Each row has a name. Each piece below is followed by the name of the row it came from, unless a question asks for something else. Each question is about the rows just above it. Places in a row count from 0.

gubag: [ 93  91 148  92 104]
sif: [ 94 147 151  91  77]
pegik: [136 147 151  91  77]
Which row holds [ 94 147 151  91  77]?
sif
The one value in pegik and gubag:
[91]
[94] is at row and place
sif, 0
which: [ 93  91 148  92 104]
gubag
which: [136 147 151  91  77]
pegik

Pudi: [152  70 142 144 162 129 111 118  78 141 126  93]
nem: [152  70 142 144 162 129  55 103 148 176 157 129]
tef: [153 134 110 136 103  19 129 103  55 148 142 176]
niril: [153 134 110 136 103  19 129 103  55 148 141 116]
Where does [162 129  55] start? Give its row and place.
nem, 4
Row and place where [129 103  55 148 142 176] starts:
tef, 6
Row and place where [110 136 103  19 129 103  55 148 142] starts:
tef, 2
The row with [152  70 142 144 162 129 111 118  78 141 126  93] is
Pudi
which: [153 134 110 136 103  19 129 103  55 148 141 116]
niril

Foz: [108 125  14 133]
rudog: [127 124 126 128]
remir: [108  67  14 125]
Where do [127 124 126 128] appear?
rudog
[127] is at row and place
rudog, 0
The row with [108 125  14 133] is
Foz

mitig: [174 193 212 132 129 181 181 137  96 109]
muno: [129 132  96 181 178 174 137 181 212 108]
Sunu: [200 179 229  95 154 151 166 171 108  92]
kuzi: [193 161 224 105 146 160 171 161 104  96]
mup: [174 178 212 132 129 181 181 137 192 109]
Row and place of [166] in the named rows:
Sunu, 6
Which row holds [193 161 224 105 146 160 171 161 104  96]?
kuzi
Row and place of [105] in the named rows:
kuzi, 3
[192] is at row and place
mup, 8
Where does [174 178 212 132 129 181 181 137 192] start? Give its row and place.
mup, 0
which: [200 179 229  95 154 151 166 171 108  92]
Sunu
[132 129 181 181 137  96 109] begins in row and place
mitig, 3

dipa: [92 51 84 77]
bire: [85 49 89 98]
Rado: [104  64  76  66]
metam: [114  72  81 119]
kavi: [197 141 101  50]
sata: [110 108 109 170]
ral: [ 51  15 100  35]
popon: [137 106  64 111]
Zibo: [96 68 82 93]
Famak: [ 44  20 100  11]
vani: [90 51 88 78]
The row with [114  72  81 119] is
metam
Where in the named rows is [114]?
metam, 0

fenen: [ 98 129 108 110  93]
Dis: [ 69  68 130 127  72]
fozak: [ 85  56 142 134  63]
Nerug: [ 73  62 129  63  26]
ved: [133 173  68  68 148]
Shared by Dis and ved:
[68]
[129 108 110] begins in row and place
fenen, 1
The one value in fozak and Nerug:
[63]
[134] is at row and place
fozak, 3
Where in the named rows is [56]?
fozak, 1
which: [133 173  68  68 148]
ved

nopa: [ 50 214 187  81]
Pif: [215  42 214 160]
luma: [193  90 104  94]
mem: [ 99 215 152 107]
larat: [154 107 176 152]
Where does [215 152 107] start? Give its row and place.
mem, 1
The row with [154 107 176 152] is
larat
Shared by nopa and Pif:
[214]

Fufir: [129 121 126 121 125 127]
Liri: [ 61 127  66 143 105 113]
difof: [111 124 151 113 141 114]
Mufi: [135 125 129 133 159 104]
sug: [144 106  86  60  74 132]
bepi: [105 116  87 101 132 150]
mimef: [124 122 122 125 134 138]
Buv: [110 126  31 140 124 141]
Liti: [ 87 123 127 129 149 111]
Fidev: [108 125 103 134 119 124]
zafud: [120 129 113 151 114 141]
sofo: [108 124 108 131 122 127]
Where do [108 125 103 134 119 124] appear?
Fidev
Where do [111 124 151 113 141 114] appear?
difof
Row and place where [120 129 113 151] starts:
zafud, 0
Row and place of [104] in the named rows:
Mufi, 5
Row and place where [113 151 114 141] starts:
zafud, 2
which: [105 116  87 101 132 150]
bepi
Row and place of [101] in the named rows:
bepi, 3

pufo: [174 185 186 112  93 118 217 144 218]
zok: [120 147  98 112  32 187 109 135 217]
dedan: [173 185 186 113  93 117 218 143 218]
Dofa: [120 147  98 112  32 186 109 135 219]
tariv: [173 185 186 112  93 118 218 144 109]
Mepu: [120 186  98 112  32 186 218 143 218]
bod: [174 147  98 112  32 187 109 135 218]
Laf: [117 150 127 110 125 107 136  82 169]
Beru: [118 150 126 110 125 108 136  82 169]
duf: [173 185 186 112  93 118 137  82 169]
pel: [118 150 127 110 125 108 136  81 169]
Which value is in both pufo and pel?
[118]
Which row holds [173 185 186 112  93 118 137  82 169]?
duf
which: [118 150 126 110 125 108 136  82 169]
Beru
Shared by bod and duf:
[112]
The row with [174 147  98 112  32 187 109 135 218] is
bod
which: [173 185 186 112  93 118 218 144 109]
tariv

gok: [ 98 150 153 144 186 127 115 188  95 154 121  98 142 176 107 100 112 103
  98 165 139 171 137 125 152 162 170 152]
buf: [160 123 107  64  41 106 173  35 193  99 139 205  94  69  99 161 175 138
 154  56  72 101 104 126 140 108  97 144]
belal: [ 98 150 153 144 186 127 115 188  95 154 121  98 142 176 107 100 112 103
  98 165 139 171 137 125 152 162 170  90]
ranu: [176  90  54  94  69 120 130  69 162 100 128 150 109  55 117 115 125 124
 154  84  91  89 159 124  97 114 141 148]
Ketu: [176  90  54  94  69 120 130 101 162 100 128 150 109  55 117 115 125 124
 154  84  91  89 113 123  91  60  79 186]
voto: [160 123 107  64  41 106 173  35 193  99 139 205  94  69  99 161 175  89
 124  91  84 154 104 132 145  91  53 171]
The row with [ 98 150 153 144 186 127 115 188  95 154 121  98 142 176 107 100 112 103
  98 165 139 171 137 125 152 162 170 152] is
gok
Row and place where [115 125 124 154  84  91  89 159] starts:
ranu, 15
Which row holds [176  90  54  94  69 120 130 101 162 100 128 150 109  55 117 115 125 124
 154  84  91  89 113 123  91  60  79 186]?
Ketu

